Here are made-up elements, facts about them, and rows of numbers that follow some of those facts. Name the element behind each unnamed row.

Some elements and their rows:
paka: -17,18,-26,-10,-14,-41,52,-48,2,-24,16,-21,-13,5,-3,-28,2,28,1,-15,1,8,9,7,-12,-31,42,-34,-40
dezim: -37,48,-32,-34,5,-37,78,-51,4,-27,51,3,-35,22,-8,-46,-12,28,-39,-22,9,41,11,13,-24,-41,66,9,-72
tegem: -10,26,-25,-10,-16,-44,60,-32,3,-35,-3,-12,-2,-10,-5,-37,10,37,-11,-4,12,-13,9,7,-10,-26,40,-36,-27
klubrur: 6,36,-23,0,-7,-33,53,-33,4,-35,-1,4,6,17,10,-1,-11,30,-24,-25,16,-20,4,-13,-3,-5,46,-27,-37
trostim: 23,10,-36,3,4,-44,31,-25,29,-45,-17,12,-9,-27,29,-21,18,-1,-30,-39,-6,-1,-28,-27,-15,-2,42,36,-20
neskun: 22,25,-19,-43,5,-42,40,26,-4,-52,-21,-8,-45,-37,27,-54,7,-12,1,-15,-7,-21,-23,4,-26,6,44,61,0
trige: -14,43,61,-26,-47,-54,25,-55,24,-62,-4,16,-30,-18,27,-77,13,40,20,9,20,-8,6,49,9,12,54,5,-16
kluve: 11,67,-2,15,-28,-33,25,-44,35,-39,-5,19,2,3,21,-35,-7,15,-16,-27,3,-14,26,3,-8,8,38,-1,-45
pliperas: 19,45,-22,14,-65,-34,-3,-34,31,-12,-5,11,-20,3,-29,-72,19,13,14,-25,-9,23,9,16,-44,-9,38,-35,-46
somer: 9,37,-24,1,-7,-36,51,-34,1,-37,3,4,4,14,10,3,-12,31,-23,-25,18,-21,2,-11,-4,-6,47,-29,-40
gaklokon: 8,36,-20,1,-8,-34,50,-34,1,-36,2,6,5,15,9,2,-10,29,-20,-25,15,-22,2,-12,-2,-5,47,-27,-37
bonetrek: -8,62,-37,20,17,-40,16,-59,17,-35,19,11,17,-11,-11,-36,-17,18,-14,-26,26,-42,-26,16,-19,13,39,3,-25
gubom: -11,12,23,-8,-25,-56,37,-61,-2,-38,0,13,12,32,10,12,-24,35,4,-33,5,-13,-33,-15,-5,-1,49,-24,-42
stifar: -46,59,-16,-4,31,-7,57,-44,7,-39,-25,-11,14,13,9,-14,44,-10,1,-20,-49,5,10,47,-28,1,35,-32,-6
studror: -5,36,-25,15,14,-14,26,-58,18,-33,5,0,2,13,20,5,9,-1,6,-25,-8,-1,10,19,3,10,50,-10,-15
skolol: 9,75,-19,-29,9,-30,53,47,-26,-22,-38,7,15,-12,-1,-71,-16,7,4,-4,-3,-17,35,24,-37,10,60,15,6
zabru: -31,33,-4,-4,-16,-53,48,-32,7,-16,-25,8,38,-1,-1,-51,-19,14,14,-19,-27,13,1,5,-36,-11,45,10,-23
sistom: -5,46,-17,-4,0,-35,60,-37,4,-40,5,9,3,17,11,-5,-2,33,-36,-21,15,-12,0,-5,-6,-8,51,-26,-41
bezak: -19,55,-17,1,-24,-24,51,-42,23,-39,-29,10,10,-2,-4,-43,18,20,-12,-10,-7,-6,-5,20,-31,-8,42,-5,-14

There are 2 kinds of fact about the elements: β, σ.
β: points at; σ: uses
brosuk: σ subim
subim: σ lepa
ploso: σ saser
plason: β rifim; σ ponu
saser: β dugro, podrok, stifar, kibral; σ stisko
rusu: β flokim
plitrek: σ tubror
tuklal: β neskun, klebas
podrok: β sotopli; σ stebugik
trotrik: β peklos
lifa: β gubom
lakla: β bodraler, segimuk, koris; σ zibro
trisogran: β tenus
poplenon: σ bonetrek
bonetrek: σ skilu
zipi: σ lezipa
subra: β dugro, peklos, buski; σ goflok
ribre: β sistom, bribrekluk
foper: σ bridanek
posan: β kofos, bribrekluk
brestam: β moklek
tegem: β klemor
tubror: σ trige
pliperas: β zute, moklek, koris; σ dregrerok
bribrekluk: σ sotopli
moklek: β femazol, koris
kagrem: β geskigrul, zuflim, rifim, dafe; σ bribrekluk
zazu: σ begre
kibral: σ segimuk
kluve: σ pliperas
stifar: β stebugik, posan, klirel; σ zazu
skilu: σ tenus
stivis: β kofos
dafe: β brete
flokim: β dugro, rami, skotrul, klupim; σ rakal
fevu: β sistom, femazol; σ kibral
geskigrul: β bribrekluk
drubru: σ zabru
trostim: σ plason
fira: β ribre
sturu: σ drubru
plakletrul: β trige
pagragra: β klubrur
bridanek: σ skuples
lepa: σ vipla
studror: σ stifar
fedu: β gedru, kudrer, skuples
brete: β remun
zeni: β famu
sarum: σ pesas
vafor: β pliperas
ponu: β vipla, skolol, femazol, stifar, sotopli
trorom: β sistom, kofos, foper
grimu: β skotrul, vagris, klirel, stifar
vese: σ fira
gipin: σ buski
famu: β stebugik
gedru: β vipla, dugro, zute
taba: β zute
vipla: β stebugik, gubom; σ plitrek
pesas: σ zipi
stisko: β trorom; σ sulak
nebri: β tesesik, somer, fevu, gaklokon
dezim: β bribrekluk
femazol: β rifim, sotopli
kuva: β vipla, sabru, buski
buski: σ kagrem
flifluk: β gruten
zabru: β vipla, taba; σ klebas
vigros: β koris, famu, rifim
bezak: β famu, begre; σ gipin
zostaplan: β skolol, ribre, trotrik; σ fali
peklos: β stebugik, rami, sistom, rifim
fali: σ kozon
zuflim: β godam, koris
rakal: σ vese
sotopli: σ trotrik
flabru: β fevu, vafor; σ gubom
sabru: β gedru; σ skolol
goflok: β dasko; σ neskun
skolol: β rami, sotopli; σ flokim
klirel: β sotopli; σ lifa
trige: β rifim; σ kluve
skibrun: β gubom, ribre; σ brosuk
vagris: β gedru, sotopli
skazun: σ godam
klefi: β skolol, plakletrul, vafor
godam: β klirel; σ fevu
klupim: β vigros, neskun, koris, rifim
koris: β gubom, femazol
rifim: β gubom
stisetom: β skotrul
trino: β podrok
dregrerok: β vafor, trotrik; σ nebri
zosko: β trorom, stebugik; σ studror
bomos: β gedru; σ podrok
neskun: β trige, sotopli; σ trostim
klebas: β koris; σ sabru
skotrul: β sotopli; σ klirel
stefom: β vipla, sotopli; σ skotrul
segimuk: β flokim, koris
skuples: β vipla; σ stefom
sostik: β subra, tenus
faronin: β zibro; σ vigros
rami: β koris
dasko: β segimuk
zute: β dugro
remun: β rami
paka: β zute, dezim
lamo: β taba, bribrekluk
begre: β moklek, zuflim; σ paka
kozon: β kudrer; σ poplenon
kudrer: β klemor
klemor: β dugro; σ faronin

Name these rows:
No name comes twice in this set of rows, the named rows included.
17,78,-31,-16,-29,1,51,-5,-13,-36,-21,-7,-17,16,12,-6,-51,1,5,-15,9,-54,16,3,-21,10,46,56,0 : sotopli
-7,3,-43,15,-29,-50,33,-51,35,-27,-5,-30,8,-56,7,-70,15,25,12,12,10,-16,30,15,0,-27,31,-16,-2 : klemor
-23,74,-47,3,-39,0,74,-87,29,-30,6,17,-21,25,3,-11,-31,25,-33,-22,19,22,5,14,-18,-24,67,74,-32 : bribrekluk
1,23,16,-20,-44,-41,33,-25,-7,-41,-18,16,-25,10,-17,-38,37,49,4,-8,20,3,-35,24,-19,-3,57,-61,-23 : vigros
-1,36,-26,-12,-26,-36,46,-22,-1,-26,-3,-1,-10,14,-15,-31,10,28,-10,-21,5,0,-5,5,-29,-18,44,-43,-39 : brestam
25,29,-18,-11,-51,-27,14,-1,-8,-16,-7,15,-33,32,-44,-35,21,27,9,-28,3,16,-24,6,-48,-8,52,-60,-44 : moklek
-8,38,-13,-39,-10,-42,56,9,-24,-35,-15,-15,-12,13,-2,-29,-13,9,5,-23,-18,-26,-11,-2,-35,-13,33,-10,-30 : ponu
-28,-16,-23,-6,-45,-73,46,-54,4,-11,6,-53,12,-18,-10,-40,-31,22,39,-9,-19,-12,11,-18,-21,-47,13,-31,-39 : gedru
-18,51,-21,-1,-6,-31,52,-36,25,-38,-15,9,10,-5,3,-44,19,16,-15,-13,-14,-4,-1,19,-28,-9,42,-7,-19 : stisko
-10,33,-31,6,-20,-34,38,-36,25,-31,-10,-12,7,-25,6,-55,8,16,4,-4,-5,-13,14,14,-17,-12,37,-2,-12 : saser
13,16,16,-17,-62,-40,3,-16,-12,-20,-11,22,-29,46,-38,-27,14,33,26,-32,-1,22,-54,8,-41,-1,55,-59,-47 : koris
-21,44,-20,-15,-20,-35,78,-40,1,-46,-20,-7,0,-3,-2,-33,27,41,-24,-1,11,-16,3,18,-17,-26,42,-40,-17 : trotrik
0,53,-34,17,-39,-10,47,-65,22,-35,-23,12,5,8,8,-5,-13,20,-10,-19,13,-19,1,3,-15,-3,48,26,-9 : gipin
15,41,-33,7,-36,-24,15,-19,18,-22,-15,18,-10,7,-24,-47,24,16,1,-22,-5,12,-9,17,-38,2,50,-29,-26 : lakla
-1,34,-18,-13,-18,-36,50,-18,-4,-35,-2,-2,-13,8,-5,-28,8,31,-7,-14,10,-10,-2,8,-20,-16,47,-35,-32 : tuklal

Now the same elements, written a new way:
Named rows:
flokim: -8,-15,-17,8,14,-10,-5,9,-15,-6,-1,-2,11,-7,2,-2,9,11,7,-6,-3,-10,-4,-1,11,5,-7,-1,-7,2,-10,10,-6,7,7,9,-8
rami: 9,-16,-14,22,5,3,-3,8,0,-5,4,7,4,-21,-10,-7,-3,9,2,-3,5,-18,-2,-13,22,5,-9,-1,4,-3,6,5,0,-15,10,2,-4
koris: 15,-14,-13,25,2,6,-4,11,-3,-6,3,7,5,-25,-15,-9,-12,11,2,-3,8,-22,-4,-11,29,9,-11,-1,-3,-4,7,1,-2,-19,13,2,-4
femazol: 11,-25,-9,8,7,5,-3,13,2,-4,4,6,4,-34,-3,-7,-1,5,0,7,6,-18,-2,-11,23,11,-9,2,0,1,1,-3,1,-1,3,-6,-7
fevu: 5,-52,10,-7,2,7,-4,1,29,-3,7,0,12,-13,0,-6,5,-2,-2,1,4,-13,2,-11,8,8,-4,1,8,5,-3,-6,1,16,-10,-12,1
klirel: 12,-18,-18,1,-6,1,-7,14,-6,2,4,18,3,-48,9,11,-8,-12,-13,11,8,-9,-3,-5,28,3,-9,8,-7,1,0,-15,-11,0,-8,-10,0
dregrerok: -24,-29,-7,1,-4,1,0,2,24,-6,9,0,17,-4,4,0,19,11,2,-9,2,-2,11,-11,0,6,12,1,-23,3,-8,15,15,-21,-11,12,-5
subim: 10,32,15,-12,-6,-3,-10,-7,-3,-1,-2,-18,-10,15,0,-15,-32,-20,-3,9,-6,-3,0,0,-6,-5,-3,1,-9,-5,5,-24,-4,23,0,-10,4
zute: 8,-13,-11,11,8,-17,-5,-3,6,-6,0,8,2,14,1,10,-10,16,-3,-15,2,-10,-9,-14,15,-10,-13,2,-6,-6,7,20,-10,-10,9,3,3
zosko: -6,-21,-5,-30,28,-12,-4,-5,19,1,15,-11,1,-32,10,-8,25,8,4,22,2,1,7,-1,-2,-9,1,-7,11,-1,-11,-8,5,-10,0,-13,-3
kofos: 14,-44,-12,-15,6,-7,-3,1,31,2,10,5,-9,-22,0,-13,-12,0,-6,-5,10,-6,2,-18,11,-16,1,2,9,-11,14,-22,-15,-1,28,-11,-5
posan: -3,-27,-13,-19,1,-6,-5,-3,22,2,15,-8,-2,-4,12,6,16,1,-2,-13,3,2,5,-12,-1,-10,9,0,6,-7,6,-14,-12,2,1,-10,-6
goflok: -6,24,-2,4,1,-1,-6,4,-14,-4,4,-9,6,12,-2,-3,7,10,8,-4,-8,-4,1,-2,3,10,-2,-2,-20,0,-3,5,4,-6,-2,5,-8
neskun: 6,-10,-15,9,13,2,-3,13,-7,-3,3,3,5,-35,4,-5,1,5,1,9,-2,-8,-1,-3,19,11,-5,2,-14,-1,-4,-4,-2,3,1,-1,-9
subra: -4,-5,2,-12,29,-21,-3,-6,5,-6,2,-4,5,11,4,-2,17,22,6,17,-3,-2,-2,1,6,-10,-10,-5,-3,-2,-10,21,9,-19,8,4,-1
poplenon: 1,31,2,-18,-12,-10,-4,-3,-9,-3,3,-3,-4,16,-3,-16,-24,-10,3,2,-8,-2,3,-15,7,-4,18,9,-9,-6,1,-22,2,-3,10,-1,5
sulak: -9,8,-1,-2,-25,0,-7,1,16,-3,-4,-9,-7,16,7,-13,-49,-21,-11,-10,1,3,7,-10,-7,-3,-2,3,-22,-5,5,-15,-2,14,-8,-1,2
geskigrul: -1,-9,-13,-5,2,-1,-7,-4,15,-1,13,-7,0,-2,0,4,14,9,1,-24,4,-1,4,-14,3,-4,5,-3,0,-6,14,-5,-13,-4,3,-7,-6
klemor: 5,4,0,4,7,-23,-9,-19,-1,-9,5,11,5,4,-7,21,-5,20,-5,4,6,-9,-7,-16,15,-12,-8,13,4,-1,-3,17,1,-23,-16,-9,21

Rows to name:
No name comes twice in this set of rows, the named rows included.
-12,-6,-9,-6,-1,-12,-8,-9,14,-1,14,-9,2,24,9,16,27,14,1,-24,-2,2,2,-13,-8,-6,5,-4,-5,-2,0,13,-9,-1,-9,-4,-4 : lamo
8,-8,-17,1,5,-7,-1,9,13,-3,5,2,-1,-44,-1,-14,-17,-2,-3,17,6,-10,1,-9,16,-6,-8,-9,14,-6,-1,-9,1,-17,13,-3,-6 : famu
5,10,11,-14,20,-1,-12,-11,5,-1,15,-24,2,3,-5,1,30,8,6,11,-3,-4,0,5,-5,1,-10,-14,21,1,-1,-6,-3,5,-10,-18,1 : skibrun
14,-9,-11,7,15,-11,-5,5,5,-3,0,0,-2,-28,-2,-3,-12,7,-7,17,2,-9,-7,-8,19,-5,-19,-10,13,-5,2,3,-5,-7,19,-9,-2 : vipla
-19,-14,-17,14,1,-4,-3,4,4,-6,6,5,16,0,0,8,18,21,5,-14,2,-6,5,-12,9,8,2,4,-21,1,-3,21,10,-27,-17,11,-6 : pliperas
-7,-3,0,-33,9,-7,-3,-7,-10,-3,23,3,12,-7,5,-3,51,17,5,5,-6,-11,6,5,12,3,10,-5,11,6,-3,-10,5,-3,-8,-7,1 : zostaplan
11,15,-6,5,3,3,-3,12,-4,-2,6,-3,1,-8,-1,-4,5,8,6,1,-4,-12,-1,-4,16,15,-3,-4,-13,-3,4,11,6,-23,5,3,-11 : klebas
17,-27,-24,6,0,-7,0,13,23,-3,-1,11,-4,-39,1,-10,-34,-6,-11,13,6,-13,-4,-23,26,-11,-10,-10,23,-11,6,-4,-9,-10,29,-1,-6 : stebugik
3,19,14,-1,-9,-8,-9,-6,-4,1,1,-3,-5,1,-6,-5,-25,-19,-1,6,0,2,4,-14,3,-5,22,14,-13,-2,-3,-20,-1,-15,10,0,6 : gipin
-3,3,-19,0,7,-12,-5,-1,10,-8,4,-2,2,-22,3,5,-9,12,-2,14,3,-5,-4,-16,4,-6,-14,-4,8,-7,-8,7,2,-14,-5,-7,6 : skuples
-9,3,-20,-7,3,-6,-6,6,-1,-3,8,-3,3,-26,18,13,6,4,-6,14,-1,-3,0,-10,6,4,-5,-1,3,2,-16,-1,4,-2,-27,-7,1 : stefom
9,-48,-4,-24,30,-7,-2,-10,33,-6,15,-9,-6,-40,-3,-18,-3,10,4,3,11,-5,1,-22,5,-16,-4,7,13,-11,4,-31,0,-3,5,-23,7 : foper
25,-18,-18,15,13,-10,5,28,4,-2,-8,5,0,1,-7,-29,-14,3,7,-5,-6,-16,-6,-11,28,4,-5,-14,-4,-9,15,6,-12,-9,65,15,-28 : gubom
-11,0,-20,-21,1,-5,-7,7,-6,-1,9,-9,3,-24,25,17,16,10,-2,8,-3,7,0,-8,3,6,-1,4,-6,0,-18,-2,0,11,-25,-10,-4 : grimu
11,-4,-1,8,6,-22,-4,-3,9,-4,-4,11,3,-6,-11,4,-22,-7,-7,15,2,-5,-6,-21,24,-13,-4,0,18,-4,-4,16,-2,-33,25,0,9 : buski

Now the same elements, written a new way:
Known rows:
buski: 14,-13,33,0,2,-14,2,9,-6,-4,9,-6,-1,-3,-1,-21,-7,1,-2,15,-5,39,4,-21,-24,12,28,-12,14,-14,17
plitrek: 19,0,15,-11,10,-21,-10,-10,-15,-7,-20,6,-7,-17,-8,10,-10,9,-21,-7,-11,26,8,-13,-11,2,19,-5,14,19,-6
peklos: 14,-3,0,-7,-36,3,11,3,3,16,-22,-6,15,18,21,-2,13,-25,-11,-5,-28,-2,-21,17,-9,-8,-2,-20,2,9,13
rifim: 30,-1,15,0,-41,-16,-8,22,-4,20,-12,8,25,41,43,22,9,-5,7,8,-29,-9,1,-13,4,-10,-3,-21,-21,10,-17
femazol: 5,12,25,-6,-17,14,-18,-10,11,12,2,9,35,17,39,14,9,-9,25,5,-18,-11,10,-1,0,-10,7,-9,-6,17,-13
sotopli: 7,3,48,-11,20,16,-9,-21,-4,4,17,-3,19,-13,16,-16,0,-4,23,10,3,27,22,-21,-25,10,28,2,19,1,-1
koris: -21,3,10,-2,-12,-12,-34,20,23,-12,-6,27,-2,26,20,25,-1,14,15,9,-25,-20,7,2,-6,-9,-20,-3,-24,1,11
drubru: 15,-15,25,-15,7,-6,5,3,-4,-4,-5,-16,6,-12,-5,-3,1,16,-18,-4,-6,27,8,-13,-11,4,1,7,-2,3,2
sturu: 14,-11,25,-15,7,-9,5,3,-8,-3,-4,-8,5,-13,-1,0,0,12,-15,-7,-4,24,4,-15,-10,3,7,1,2,2,5
flabru: 6,6,16,8,0,-3,-3,-3,1,8,-5,-10,4,-6,2,-11,-1,7,-9,-15,-10,12,-10,1,-2,8,-7,-13,4,9,10
geskigrul: -6,23,19,-4,-35,-12,-8,23,18,-19,8,-21,12,6,13,-5,-8,-4,1,-15,8,12,-11,25,19,7,12,-9,-13,42,-4
brestam: -13,8,4,-8,-17,0,-6,7,10,-5,-1,-1,1,5,8,4,-2,1,4,-10,-16,-5,-4,17,-3,-10,7,-5,-5,11,13
skibrun: 15,7,22,13,-7,-18,-7,9,-8,10,-8,-4,-2,5,13,-6,-1,10,-6,-12,-8,7,-1,-10,-1,13,-11,-12,-5,14,-2
pesas: 12,-9,25,-15,10,-11,3,4,-10,-4,-3,-6,6,-12,0,0,2,12,-15,-8,1,25,2,-14,-10,5,8,-2,4,1,9
trino: -5,8,8,-10,-20,7,2,1,5,4,1,-7,10,3,14,-1,-1,-6,7,-11,-14,-3,-3,17,-3,-10,15,-6,1,15,9
trostim: 10,-1,20,-6,11,-2,26,14,-24,-27,5,18,20,-13,6,-2,9,13,-14,-21,-5,20,-14,-39,0,6,0,13,9,13,18
lamo: -7,17,13,-5,-29,-10,-4,20,10,-10,6,-16,7,6,11,-5,-6,-3,4,-15,-3,7,-6,22,13,0,15,-8,-11,30,1
posan: -6,22,15,-7,-35,-9,-3,20,13,-15,2,-20,4,3,13,-12,-3,-11,-1,-17,7,9,-13,28,11,6,10,-7,-8,39,3
klubrur: 0,-10,9,-32,-14,-5,7,14,-3,-12,-2,-6,8,-1,8,10,1,-2,-4,-3,-7,13,4,5,-13,-13,27,3,0,8,9

Name these rows:
No name comes twice in this set of rows, the named rows included.
-3,-12,10,-32,-17,-4,7,16,-10,-6,-2,-6,11,-2,8,16,0,2,-8,-1,-1,11,3,13,-13,-10,26,2,4,7,10 : tenus
1,8,21,7,9,2,-3,-10,0,9,-4,-6,0,-10,4,-18,7,2,-2,-20,-4,8,-6,1,-9,11,-12,-7,8,9,15 : godam
8,4,7,-6,-30,5,0,2,6,9,-3,-7,24,13,21,4,2,-8,-2,-7,-21,3,-7,10,5,-9,13,-16,-1,12,3 : plakletrul
-30,2,-2,-7,-9,3,-18,4,26,-15,-5,13,0,9,1,12,-4,6,3,-4,-25,-11,-8,19,-3,-10,-6,-9,-9,-2,30 : segimuk
16,-5,21,-16,9,-13,-1,-1,-11,-4,-9,-1,1,-13,-4,3,-3,12,-15,-8,-3,26,4,-16,-11,4,13,-5,10,9,3 : brosuk
4,-4,15,25,-6,0,11,-3,-2,18,7,-36,-6,-13,-8,-17,-10,30,-3,-13,-22,3,20,-6,1,-1,-12,16,-17,6,-8 : sabru
3,9,14,16,2,3,15,3,-10,-9,2,8,12,-7,4,-11,6,10,-10,-26,-12,9,-19,-20,6,10,-13,-2,8,12,19 : goflok
-1,21,18,-4,-38,-12,-6,23,16,-16,1,-21,10,7,15,-11,-5,-9,-3,-16,5,14,-14,28,15,10,10,-11,-11,41,-2 : ribre
9,21,30,16,8,31,13,-18,-12,-4,13,21,48,-6,28,-7,13,4,10,-25,-14,6,-13,-34,13,6,-8,2,13,20,3 : neskun
4,8,13,15,2,-8,1,0,-11,16,10,-15,-4,-7,1,-12,-8,20,1,-19,-10,3,4,-6,2,3,2,-8,0,5,5 : bomos
-2,7,8,-6,-30,-2,2,12,9,-2,-3,-14,6,6,12,-4,-2,-6,0,-10,-11,2,-3,21,2,-7,6,-3,-7,22,3 : fira

